[[ 39.9  15.3 -41.0 -11.6]
 [-12.9 -11.0  -0.5 -39.9]
 [ 42.0  41.7  -0.2  48.1]] ans = -0.5

[[-38.7  10.6  18.8 -14.2   1.2 -55.2]
 [-40.9  30.3  23.9   9.4 -42.4  13.5]] ans = -42.4

[[ 49.7 -56.1 -42.3  46.4 -39.9]
 [-10.9   2.0  41.0 -25.2  45.0]] ans = -25.2

[[-34.4  55.4 -38.8   6.5   9.3 -15.8]
 [ 16.9 -20.2  18.5  32.9  -1.7  -0.9]
 [ 50.4 -31.4   3.9 -18.2  49.6 -12.4]] ans = -1.7

[[-20.7  41.2  10.4 -48.1]
 [-29.9 -15.9 -22.8  21.0]] ans = -22.8

[[-27.2  -3.1  -0.2  42.4  19.2   1.3]
 [ 47.4   1.3   2.9  56.6 -23.8  -4.8]] ans = -23.8

[[ 20.8  24.5  28.2  10.9  24.3  31.2]
 [ 19.5 -27.4   9.1   6.4  44.3   1.8]
 [-21.5  21.5 -19.6  11.4 -59.2 -16.5]] ans = 44.3

[[-15.1  39.9 -27.9 -16.0 -14.6  15.2]
 [ -8.7  26.4   7.5   6.9 -31.8  38.9]
 [ 39.8  31.9  50.3  -2.1 -14.4 -44.1]] ans = -31.8

[[-24.0  21.3 -45.0   5.3]
 [-23.0  18.0 -53.6  -6.5]] ans = -53.6

[[ 28.8 -34.8  28.3 -30.5  21.0]
 [ 22.2 -55.6 -10.9 -21.3  26.2]
 [ 19.2 -42.6 -10.1  26.7  46.4]] ans = -21.3
---
[[-19.1  18.9 -17.6  13.7]
 [  4.2   2.4  -0.9 -43.0]
 [  9.8 -12.1 -30.9  52.6]]	-43.0

[[ 20.1   1.7  -9.3  25.2 -42.8 -58.8 -33.3]
 [ 16.4   3.8  -6.8  24.1 -41.4 -57.9 -31.5]
 [ 24.6   6.3 -13.3  37.0 -33.8 -48.0 -34.3]]	-31.5

[[ 22.2 -34.2   8.6  -6.7  36.5 -12.1  15.7]
 [ 51.5 -23.3 -14.9 -13.5 -54.7  11.4  19.4]
 [ 15.5 -33.5  -2.9  -2.7  -2.3  20.1 -11.6]]	19.4

[[ 18.0 -24.0 -22.2 -22.3 -14.2   1.4]
 [-58.5   6.5 -53.9   7.1 -24.0  -0.8]
 [ -7.9  13.7 -29.8 -11.5  42.9  -4.5]]	-0.8

[[  2.0  -2.2   1.1  -2.5]
 [  7.1 -15.6  -9.1  34.1]
 [  9.5   0.2   5.4 -56.6]]	34.1

[[-30.4 -19.0 -52.2 -55.2]
 [-28.8 -19.5 -50.5 -58.5]
 [-27.4 -19.7 -49.7 -60.2]]	-58.5

[[-38.6   7.1  41.3 -30.1 -43.1 -54.7]
 [-53.9 -30.5  25.4 -12.2  45.6  45.4]
 [ 39.3  -9.0  -3.5  13.1  33.1 -27.7]]	45.4
---
[[  5.1  35.8 -33.8 -36.6 -46.5 -42.8 -40.0]
 [  5.7  -9.8  18.0   4.3  57.3   6.5  29.5]]	-46.5

[[ -9.1 -22.1  32.1  31.8]
 [ 11.9   4.3  31.5  -8.3]
 [ -3.4  -3.0 -57.0  48.8]]	4.3

[[ 27.1  39.4  -0.3  -3.9  12.3  -2.1 -24.6]
 [ 10.1  30.4 -10.0 -42.7   7.0  17.7  43.4]]	12.3

[[-13.1 -51.4 -58.9 -13.7]
 [-12.9 -16.8 -11.2  18.4]
 [-13.0 -28.4 -49.2 -29.9]]	-16.8

[[ 23.2 -45.4  13.1 -30.5]
 [ 31.9 -34.8  -5.0   3.7]
 [  1.6 -36.9  12.2 -13.0]]	-34.8

[[-20.2  30.4   5.7  49.4   7.9  56.3   3.4]
 [ -8.6 -21.9 -21.6 -31.6  -9.3 -42.3   2.6]]	7.9

[[ 15.1  26.2  -9.8  40.6 -58.8]
 [ 37.9 -13.0  59.4 -27.0  21.3]]	-9.8

[[  0.9  38.5  44.4 -24.3]
 [-19.7  45.4  -9.8   7.3]
 [ -2.9   3.0 -11.4 -21.4]]	45.4

[[ -5.7  11.5 -39.2 -19.2]
 [-46.9  53.5  40.6  40.0]]	11.5
---
Input:
[[ -2.5   8.3 -49.3   3.8  43.3]
 [ 25.5 -14.7  17.5  -9.7   5.5]]
Output: -9.7

Input:
[[ -1.4 -54.0 -19.5  34.3  -4.5]
 [ 16.0  23.3   4.9  45.8  18.3]
 [ -1.0  27.5  37.5  30.1  17.5]]
Output: 30.1

Input: [  5.8   7.1  35.7 -10.5 -32.3  52.9]
Output: -32.3

Input:
[[ 36.8 -10.4  26.6   5.4  -5.5  16.9 -17.2]
 [ 26.9  24.5 -22.5 -17.5  36.8   8.1 -12.1]
 [ 15.7 -26.2  54.9  -8.8   4.7  12.8  17.0]]
Output: 12.8

Input: [ -1.1 -35.5   0.1 -44.7]
Output: 0.1

Input:
[[ 35.2 -12.7 -25.1 -18.6 -12.1  17.3  -7.9]
 [ 24.8  42.8 -31.9 -13.0  -9.3  32.3  42.7]]
Output: 32.3

Input:
[[ 47.3  22.3 -34.5  -0.6]
 [ -3.7  57.3 -10.1  22.8]]
Output: -10.1
---
[ -2.254  -5.741  -3.433   2.661 -16.725  10.776   0.563] yields -2.254

[[ 235.04 -139.17 -141.66  232.36 -144.35  234.95  234.81]
 [-140.23  226.00  227.94 -137.52  230.57 -140.13 -140.00]
 [-146.25  231.37  233.90 -143.54  236.60 -146.15 -146.01]] yields -137.52

[-0.18 -0.04 -0.08 -0.02  0.16] yields -0.04

[-1.659  0.059  1.571  0.639  0.914 -0.077  0.123] yields 0.123

[ 1.093  0.042  0.336 -0.756 -1.110 -0.265 -0.550] yields -0.265

[  0.28  -2.71   1.73 -20.19  -4.75  -7.79  17.40] yields -2.71

[-0.11  0.01  0.16  0.13  0.16] yields 0.13

[ -2.55  -7.77  10.17  -6.84 -13.76] yields -6.84
---
[[ -7.0  23.5   3.7  11.8   7.9  11.4 -36.2]
 [ -6.9  27.4   5.2  13.4  11.8  15.1 -43.0]
 [  7.9 -10.7  -2.7   3.7 -30.1  -5.3  20.6]] ans = 15.1

[[ -9.2  48.4   2.3  -6.5  17.0  15.0]
 [ -6.3 -26.1 -15.4 -33.0  56.5  -3.3]
 [ 28.3 -16.7  32.2  27.4 -43.5 -16.1]] ans = 56.5

[[ 46.7 -42.4 -17.9 -20.5]
 [  7.5  27.2  41.5  -8.1]
 [ 13.5 -13.4 -56.9  39.0]] ans = 41.5

[[ 11.7  15.7  -1.2  45.8 -11.6]
 [ 14.4  18.5   6.2  33.0  -1.6]
 [ 19.8   3.3   3.7  12.4  -4.0]] ans = 33.0

[[  4.4 -10.4   7.6  43.4]
 [-18.1 -17.4  17.0  14.9]
 [ 10.1  28.4   2.4 -22.4]] ans = 17.0

[[  5.4  12.7  22.7 -27.2]
 [-25.3  -1.7  19.5  32.1]
 [-19.0  26.4  45.1 -20.8]] ans = 19.5

[[-12.1   9.0  56.2 -22.4  40.2 -29.5]
 [-39.5  47.7 -57.4 -52.3   2.9 -28.4]
 [-54.0  56.1 -57.9 -52.2  58.0 -57.6]] ans = 2.9
